Here is a tiny trained network, its code and every weight. The questions are about switching its units off for an input and a target symbol, where a switched-off unit gives its printed mean instead of its output.

import numpy as np


def w(rows, s, z=0):
    codes = np.array(rows[::2]) - 128.0
    scale = np.full(codes.shape[1], s)
    scale[-1] = z or s
    return codes * scale


def f(y):
    return np.maximum(y, 0)


def softmax(a):
    e = np.exp(a - a.max(-1, keepdims=True))
    return e / e.sum(-1, keepdims=True)


def log_softmax(a):
    a = a - a.max(-1, keepdims=True)
    return a - np.log(np.exp(a).sum(-1, keepdims=True))


def net(x, mask):
    ids = ['ΓΛΩαβζηθμπτψ'.index(c) for c in x.split()]
    T = len(ids)
    res = E[ids] + P[:T]
    r = res
    for j in range(3):
        rows = slice(2 * j, 2 * j + 2)
        q, k, v = (r @ M[0][rows].T for M in (Q, K, V))
        z = softmax(np.where(np.tri(T) > 0, q @ k.T / 2**0.5, -1e9)) @ v
        o = O[0][rows]
        res = res + np.where(mask[j], z, o[:, -1]) @ o[:, :-1]
    y = f(res @ A[0][:, :-1].T + A[0][:, -1])
    res = res + np.where(mask[3:15], y, B[0][:, -1]) @ B[0][:, :-1]
    return log_softmax(res[-1] @ U[:, :-1].T + U[:, -1])


Q, K, V, O, A, B = {}, {}, {}, {}, {}, {}
E = w([
[188,129,122,159,163,168,116,123,114,171,124],'Γ',
[200,100,74,176,100,111,131,55,71,180,110],'Λ',
[171,225,103,92,108,156,154,138,153,220,122],'Ω',
[133,188,88,90,123,89,149,138,74,223,142],'α',
[128,115,125,134,149,220,76,125,80,120,196],'β',
[115,170,132,157,147,139,142,102,51,156,145],'ζ',
[128,191,158,179,159,148,159,125,106,157,116],'η',
[109,124,124,115,203,103,74,119,97,227,140],'θ',
[102,117,152,142,88,116,62,143,88,153,181],'μ',
[112,166,183,168,90,126,89,141,169,184,103],'π',
[17,159,103,123,113,128,68,44,58,153,137],'τ',
[193,124,95,213,1,196,153,108,92,73,125],'ψ',
],0.0087)
P = w([
[197,101,169,20,118,157,170,125,89,133,105],'0',
[217,172,115,84,107,205,85,178,6,187,56],'1',
[146,48,125,80,90,210,213,172,62,243,116],'2',
[149,134,155,95,123,117,129,97,139,109,149],'3',
[155,205,103,160,111,162,43,156,58,163,96],'4',
[94,85,117,154,99,166,165,135,117,220,156],'5',
[104,155,139,162,129,82,101,82,186,82,188],'6',
[108,223,85,232,117,126,13,138,113,133,141],'7',
[38,105,99,219,103,129,141,122,164,192,192],'8',
[104,173,109,195,128,65,99,78,215,76,232],'9',
[125,232,72,254,135,119,18,129,111,131,152],'10',
],0.0094)
Q[0] = w([
[148,197,130,163,144,151,53,115,108,186,138],'H1',
[90,92,139,175,107,168,167,106,113,253,158],'H1',
[82,94,112,78,136,119,171,140,167,101,95],'H2',
[138,179,130,67,155,75,81,151,135,26,78],'H2',
[140,145,125,195,92,182,117,94,113,240,176],'H3',
[84,66,139,135,96,149,198,136,138,187,158],'H3',
],0.063)
K[0] = w([
[161,164,69,174,171,82,131,86,216,103,238],'H1',
[61,109,125,244,56,120,67,111,155,60,151],'H1',
[132,101,180,73,65,194,126,142,36,153,23],'H2',
[110,82,138,31,176,134,109,92,27,135,145],'H2',
[49,184,84,215,166,48,95,110,220,86,231],'H3',
[4,132,203,124,122,143,70,137,108,157,57],'H3',
],0.044)
V[0] = w([
[113,151,98,77,5,133,122,107,146,120,122],'H1',
[102,149,148,63,116,109,92,180,148,178,150],'H1',
[181,133,191,178,60,84,155,182,168,123,91],'H2',
[107,202,118,149,130,129,205,71,131,132,75],'H2',
[176,91,134,107,155,169,64,154,236,176,100],'H3',
[130,101,82,109,156,12,108,97,112,188,96],'H3',
],0.028)
O[0] = w([
[56,188,90,131,69,67,177,135,137,115,130,195],'H1',
[132,101,120,209,163,48,145,154,126,112,160,171],'H1',
[165,152,81,127,148,124,132,190,141,68,110,250],'H2',
[206,74,126,101,61,102,125,199,157,158,111,212],'H2',
[140,124,97,138,106,159,32,91,229,130,162,185],'H3',
[160,119,12,67,143,153,165,116,134,115,126,93],'H3',
],0.011,0.0022)
A[0] = w([
[171,62,173,67,110,148,170,95,197,91,138,118],'N1',
[94,52,150,61,154,87,244,102,193,83,156,31],'N2',
[145,94,165,25,155,125,149,74,205,52,157,123],'N3',
[79,76,141,149,112,172,167,88,162,187,155,72],'N4',
[149,172,125,118,142,112,74,146,117,71,102,10],'N5',
[83,58,126,113,133,174,186,151,117,168,115,51],'N6',
[72,44,180,137,140,144,203,122,188,112,189,136],'N7',
[181,105,195,71,134,43,173,87,188,80,173,117],'N8',
[94,47,127,80,152,119,241,121,159,135,163,106],'N9',
[140,126,188,60,147,79,190,81,123,79,160,144],'N10',
[142,137,171,76,140,75,150,108,178,2,117,90],'N11',
[150,92,182,100,164,127,143,57,192,82,153,104],'N12',
],0.017,0.012)
B[0] = w([
[97,181,146,66,186,66,125,134,122,142,158,225],'N1',
[96,126,164,129,104,131,137,158,73,22,250,176],'N2',
[189,102,137,186,26,68,115,89,121,80,86,205],'N3',
[110,72,142,107,147,139,138,155,134,40,98,206],'N4',
[160,105,134,48,184,100,166,46,102,119,99,171],'N5',
[139,137,138,157,102,140,159,67,166,104,181,223],'N6',
[156,140,89,96,99,110,105,141,113,182,125,189],'N7',
[100,157,109,100,122,167,147,96,110,119,97,175],'N8',
[116,130,117,132,167,134,66,112,102,198,41,254],'N9',
[160,127,125,148,137,124,148,160,219,118,96,223],'N10',
[135,109,154,156,109,181,67,156,123,182,158,167],'N11',
[106,130,117,134,139,182,190,141,116,189,165,221],'N12',
],0.02,0.0072)
U = w([
[88,96,155,133,112,120,120,131,135,65,99,123],'Γ',
[106,182,177,72,148,101,146,163,117,125,112,85],'Λ',
[135,108,57,192,121,67,126,200,211,112,178,201],'Ω',
[114,76,87,122,183,176,186,158,137,135,152,125],'α',
[217,101,169,140,91,136,112,229,69,95,80,86],'β',
[108,178,42,89,60,182,176,134,130,117,123,127],'ζ',
[184,126,85,113,160,69,110,77,138,66,109,70],'η',
[129,116,131,170,152,137,166,107,183,151,74,4],'θ',
[96,81,79,131,122,100,142,145,81,195,88,111],'μ',
[145,174,141,130,155,208,3,70,126,131,146,130],'π',
[130,81,178,132,74,94,205,85,125,155,211,227],'τ',
[85,192,111,203,176,137,150,119,50,107,149,117],'ψ',
],0.0053,0.0038)

Each question gives the input, a string of symbols that net reads in full, and the target symbol t.
The units are the heads (2 rows each of Q, K, V and O) and the neurons (one row each of A and B). Each row of codes is followed by its name. A weight is (code - 128) times the scale printed after its matrix; where a second scale follows, it is the last column's (O, A, B and U).
mask holds one flag per unit, heads first, then neurons. A switched-off unit (its flag False) gives its mean, the last column of its rows in O or B, instead of its output. The means were averaged over made-up inputs and are rounded, as every weight is.
A unit's drop is (log p(t) with every unit on - log p(t) with that unit switched off) / (log p(t) with every unit on - log p(t) with every unit switched off).
The circuit of an input: a set's keep is (log p(t) with only the set's units on - log p(t) with every unit switched off) / (log p(t) with every unit on - log p(t) with every unit switched off). Starting from the 12 units with the biggest drops (on a tie, the unit counted first), units are removed one at a time, each time the one whose removal leaves the highest keep (on an exact tie, the one counted first), for as long as the keep stays at least 0.8.
circuit, biggest first: the units of the circuit, biggest drop first
top k neurons: the k neurons with the biggest drops, biggest first
which heads matter: for each layer, one digit per head in row order, 1 if its drop is at least 0.15 and else 0, layers parted by /
input Γ Γ Γ Γ η τ π α, target η: which heads matter => 010
input Γ π π Γ Γ π Γ Ω Λ, target Λ: circuit, biggest first => [H1, N1, H2, H3]
input Γ Γ μ, target μ: top 2 neurons => [N7, N9]
input η Γ Γ π θ μ Γ Γ Ω α, target ψ: circuit, biggest first => [N2, H3, N9]
input Γ Λ Γ ψ, target β: which heads matter => 001
input τ π Γ, target ψ: which heads matter => 101
input ζ π μ, target Ω: which heads matter => 101
input Γ ζ Γ Γ Γ Γ Γ η Γ α Γ, target μ: circuit, biggest first => [H3, N9, H2]
input Ω Ω η Γ μ Γ, target μ: which heads matter => 100
input Γ η Γ Γ Γ Γ π ζ β Γ π, target π: circuit, biggest first => [H1]
input μ Γ ζ Γ α, target π: which heads matter => 101
input η Γ μ π Ω π η θ π θ, target μ: which heads matter => 111
input Γ π μ η Ω Ω, target τ: circuit, biggest first => [N6, H3, H2]
input Γ μ μ θ Γ Ω, target η: circuit, biggest first => [H3, N3, H1]
input ψ α μ π μ Γ τ, target Γ: circuit, biggest first => [H2, N4]
input Γ Λ Γ π π Γ μ ψ, target ψ: circuit, biggest first => [H2, H3]
input Γ π τ α Γ Γ, target π: circuit, biggest first => [N9, H3, N6, H1]
input α θ Γ μ π ψ Γ, target τ: circuit, biggest first => [N12, N3, H1, N9]
input Γ Γ μ ζ μ, target τ: which heads matter => 011
input π Γ Γ, target Ω: which heads matter => 101
input Γ Γ Γ, target α: which heads matter => 111
input Γ π ζ τ π Γ ζ Γ Γ, target θ: which heads matter => 101
input Γ ζ η Λ ζ Γ Γ Γ π Ω, target ζ: which heads matter => 110
input μ Γ μ β Γ ζ, target θ: circuit, biggest first => [H3, N9, N10, N6]
input Γ ζ Γ ζ π, target τ: which heads matter => 011
input Γ Γ ζ, target θ: top 3 neurons => [N9, N6, N10]
